In the rows, 128 means zero.
Each row is followed by its group and then its class within the group.
[140 121 154 164 142  97 118 104 105 126  99 168 131 121 122 138 117 156
 105] | pizal S
[120 118 125 168 152  66 128 134 112 131  91 139 138 142 100 148 158 137
 121] | niv H
[100 108 179 187 148  79 122 151  93 135  79 188 145 112 125  90 101 123
 106] | pizal P
[119 119 131 194 161  81 126 142 119 141 100 132 146 154 115 156  93 155
 112] | niv H
[100 110 148 139 125 115 123 144 111 130 125 145 141 119 123 126 106 134
 125] | pizal U
[108  99 164 189 174  86 252 166 128 119  89 181 154 125 107 136 102 104
  98] | pizal P
[138 136 131 246 163  85  97 133  97 135  68 169 141 141  91 162 100 185
 145] | niv C
[133 112 155 154 151 113 130 142  99 110 114 162 125 138 108 106 124 148
 107] | pizal P
[115 114 162 167 127 112 122 143 100 132 113 172 139 120 121 131 111 151
 133] | pizal S
[109 144 168 193 134  54 127 162 115 126 109 134 133 126 117 145  86 182
 140] | niv K
[136 130 138 157 138 102 104 120 115 128 125 135 128 126 113 139 126 160
 148] | niv K
[128 100 144 148 166 119 129 133 129 124 109 158 131 125 120 123 144 139
 133] | pizal P
[113 136 168 155 166  88 142 133  82 126  76 170 128 129 106 142  84 129
  81] | pizal S
[135  99 145  67 145  99 119 145 100 131 108 158 133 131 130 139 128 181
 136] | pizal S
[139 121 139 172 147  84 120 127 116 132  83 169 127 141 124 137 138 108
 105] | niv H
[122 108 138 174 150  88 112 145 111 114  79 183 141 137 116 150 124 131
 103] | niv H
[ 92 183 119 187 133 112  75 132 120 113 119 153 138 114 129 139 103 158
 139] | pizal U
[137 136 146 178 133 125 107 131 123 138 114 150 132 115 123 138  99 150
 136] | pizal U
[121 123 150 195 124  99 122 145 105 132 119 143 145 135 131 134 102 170
 140] | pizal P
[123 109  85 154 171 109 125 137  83 135  68 148 123 126 128 141  81 146
 112] | pizal S
[116 128 157 153 110 107 121 135 103 139  97 136 146 143 130 136 112 159
 120] | pizal S
[146 125 123 174 144  91 122 125 119 134  76 142 132  96 116 144  96 137
 134] | niv K
[ 95 108 151 200 173  66 117 128 101 126  75 149 165 145 117 172 107 137
 101] | niv H
[143 101 125 178 142  77 118 125 113 130 100 163 144 136 121 153 129 161
 133] | niv C
[120 115 141 171 165  98 129 131 117 123 131 139 153 128 156 129 109 154
 138] | pizal P
[121 121 181 137 153  83 132 137 100 130  88 161 126 130 122 138 101 150
 110] | pizal S
[113 120 161 147 142 114 125 161 108 118  92 174 130 118 110 121 125 104
 105] | pizal U
[130 145 135 143 124 149 116 113 122 127 104 150 162 123 112 136 133 145
 138] | pizal U
[118 118 153 172 156  55 123 134  92 131  98 146 137 143 103 145 132 161
 117] | niv C
[121 122 149 145 126 118 126 137 114 134 110 210 141 119 144 133 114 121
 118] | pizal U
[131 119 142 143 111 141 116 144 117 116 105 162 135 112 129 127 173 124
 137] | pizal U
[124 118 150 158 142 111 128 148 115 124 131 169 143  80  91 112 103 183
 151] | pizal U
[104 122 168 164 148 123 134 141 122 131 112 153 127 107 120 159 114 120
 108] | pizal U
[124 135 109 144 142  85 129 127 109 112  99 160 141 133 130 139 116 155
 120] | niv K
[107 114 121 164 164  87 118 127 106 127 105 142 134 136 117 143 104 134
 111] | niv H
[124 139 142 149 128 122 119 111 119 150 129 125 141 132 124 116 122 160
 153] | pizal S
[145 112 158 246 150  87 134 137 114 111  91 169 135 148 116 128 122 157
 119] | niv C
[129 129 155 126 135  99 122 137 100 125 108 164 120 160 116 121 112 142
 103] | pizal S
[134 129 158 160 141  84 124 128 113 122 115 134 124 135 133 148 102 129
 128] | niv C
[125 118 131 188 154  64  95 112 103 131  96 125 133 143 105 157 128 151
 122] | niv H
[121 105 147 228 167  86 109 128 101 136  81 175 138 138 117 135 121 159
 119] | niv K
[136 116 136 182 153  81  98 133 105 117  85 170 138 124 122 142 124 166
 115] | niv C
[130 132 146 147 142   4 131 135 103 130 154 137 130 134 129 122 123 159
 126] | pizal S
[146 127 122 159 106 109 101 138 125 152 143 137 127 141 108 110 165 152
 210] | pizal P
[133 123 147 183 135  96  95 138 112 135 113 160 118 134 130 136 112 188
 142] | pizal S
[126 127 142 137 153  66 135 134  96 127 105 142 140 148 121 145 111 145
 106] | niv K
[157 119  93 136 126 132  93  97 161 124 127 139 118 140  86 117 172 105
 132] | niv H
[139 118 165 221 152  96 141 150 104 143  84 167 127 130 135 139  85 164
  97] | pizal S

Each row is followed by its group and then its class within the group.
[119 121 134 146 129  88 159 124 129 135 107 124 103 134 131 127 129 121
 144] | feli dipi
[129 121 121 140 128 112 139 143 125 133 107 114  92 121 126 137 129 118
 136] | feli ninu
[131 118 138 153 136 110 163 122 129 127 118 124 111 124 130 139 148 125
 137] | feli Gati
[117 121 114 128 103 133 135 137 115 143 107 126  92 138 135 127 139 125
 127] | gep Mebi
[131 130 143 146 133 118 141 120 119 129 119 128 103 120 121 135 131 130
 117] | feli dipi
[132 131 135 151 142 100 135 119 124 150 128 105  90 127 113 142 154 132
 123] | feli Gati
[108 124  92 131 102 103 138 128 123 159  94 112 103 141 127 125 142 124
 144] | gep Dolat
[118 124 113 149 119 129 137 122 120 156  94 132  95 125 130 144 152 113
 138] | gep Rer
[134 129 133 132 144 113 170 119 137 119 124 121 107 129 114 130 137 126
 134] | feli dipi
[121 127 104 142 126  97 141 125 134 132 129 114 115 112 124 150 136  96
 129] | feli dipi
[108 135 125 121 118 125 124 120 126 151 105 128 119 133 145 129 127 117
 124] | gep Mebi
[119 111 114 120 129 126 142 136 142 145 107 113 105 123 130 130 147 130
 144] | gep Mebi
[122 122 107 142 112 173 144 128 133 149 107 141 147 147 145  81 168 126
 140] | gep Rer
[123 114 110 128 104 150 125 132 127 149 101 130  83 129 135  94 139 107
 133] | gep Mebi

Each row is followed by its group and then its class within the group.
[143 111 121 117 183 130 120 104 115 132 114 128 120 135  99 156 131 129
 114] | buvet [30]
[181 109 136 150 139 130 113 116 130 139 151 141 127 156 101 157 133 133
 141] | Zibas [29]
[141 130 135 125 138 141 135 135 124 125 128 131 122 146 113 144 137 133
 128] | buvet [52]
[148 119 117 106 136 125 150 114 131 125  85 146 115 118 117 163 120 124
 119] | buvet [52]
[173 113 114 133 135 128 111 149 125 133 143 148 149 161 104 133 136 111
 118] | Zibas [29]
[153 129 127 195 158 134 122 140 128 123 135 134 124 122 144 149 139 134
 128] | Med [47]
[146 115 120 105 163 128 118 131 119 140 134 136 147 152  80 133 116 132
 112] | kabok [61]
[150 123 108 141 135 143 131 120 131 138 108 158 123 146  96 161 126 124
 130] | Med [34]
[171 113 136 184 144 117 134 124 135 125 128 134 144 137 136 135 125 131
 134] | Med [47]
[166 116 149 152 137 129 141 148 132 110  98 123  94 125 145 158 132 123
 116] | buvet [38]
[142 111 111 126 147 113 123 112 130 131 129 131 145 141 109 145 117 126
 128] | kabok [39]
[143 128 117 120 129 124 116 153 122 114 116 116 117 138 133 132 142 109
 103] | kabok [39]
[138 127 110 165 157 133 105 105 123 138 138 149 158 145 101 144 144 131
 168] | Zibas [50]
[159 114 125 135 157 122 107 114 140 140 146 136 148 152 104 131 131 130
 135] | Zibas [40]
[162 113 129 161 156 145 142 124 132 138  93 135 106 117 120 141 147 128
 123] | buvet [38]
[159 113 108 180 147 144 123 126 123 131 113 149 146 141 125 159 150 127
 136] | Med [47]

Each row is followed by its group and then its class within the group.
[165 147 121 142 129 110 112 143 109 143 117 114 133 152 130 131 105 125
 136] | W E
[146 147 134 164 137 124 113 164 103 108 104  93 130 119 129 144 109 121
 124] | W M
[124 100 148 125 121 112 121 111 133 144 116 133 105 123 120 133 139 138
 113] | A N
[125 119 133 127 120 100 119  98 120 133 115 150 111 109 113 141 170 131
 112] | A N
[ 72 115 145 128 119 154 107 126 156 145 104  97 157 163 123 122  62 152
 137] | W M
[135 139 130 118 145 156 164 126 101 137 130 151 114 149 131 156 170 120
 107] | F T
[120  88 159 144 128 139 142 148 144 151 152 117 128 162 136 126  88 140
 108] | F Y
[158 130 152 156 123 121 130 134 119 101 117 115  87 135 134 133 142 137
 100] | F T
[116 106 133 132 130 126 131 124 147 115 135 138 145 125 118 124 141 126
 137] | R D
[142  93 112 115 133 150 117 140  88 104 118 147 119 111 121 150 166 114
 113] | A L
[148 147 129 134 122 143 113 148  85  90 120 113 136 124 124 131 150 127
 113] | W M
[152  94 156 154 141  87 121 129 116 117 101 121 104  98 131 133 145 144
 102] | A N
[129  97 131 118 132 114 109 152 105 135 109 125 144 147 125 141  83 130
 143] | W E
[124 163 116 118 120 134 135 119 128 114 127 150 145  99 126 141 157 127
 138] | R B
[135 132 137 136 138 108 133 133 131 132 151 123 159  98 138 127 112 109
 135] | R B
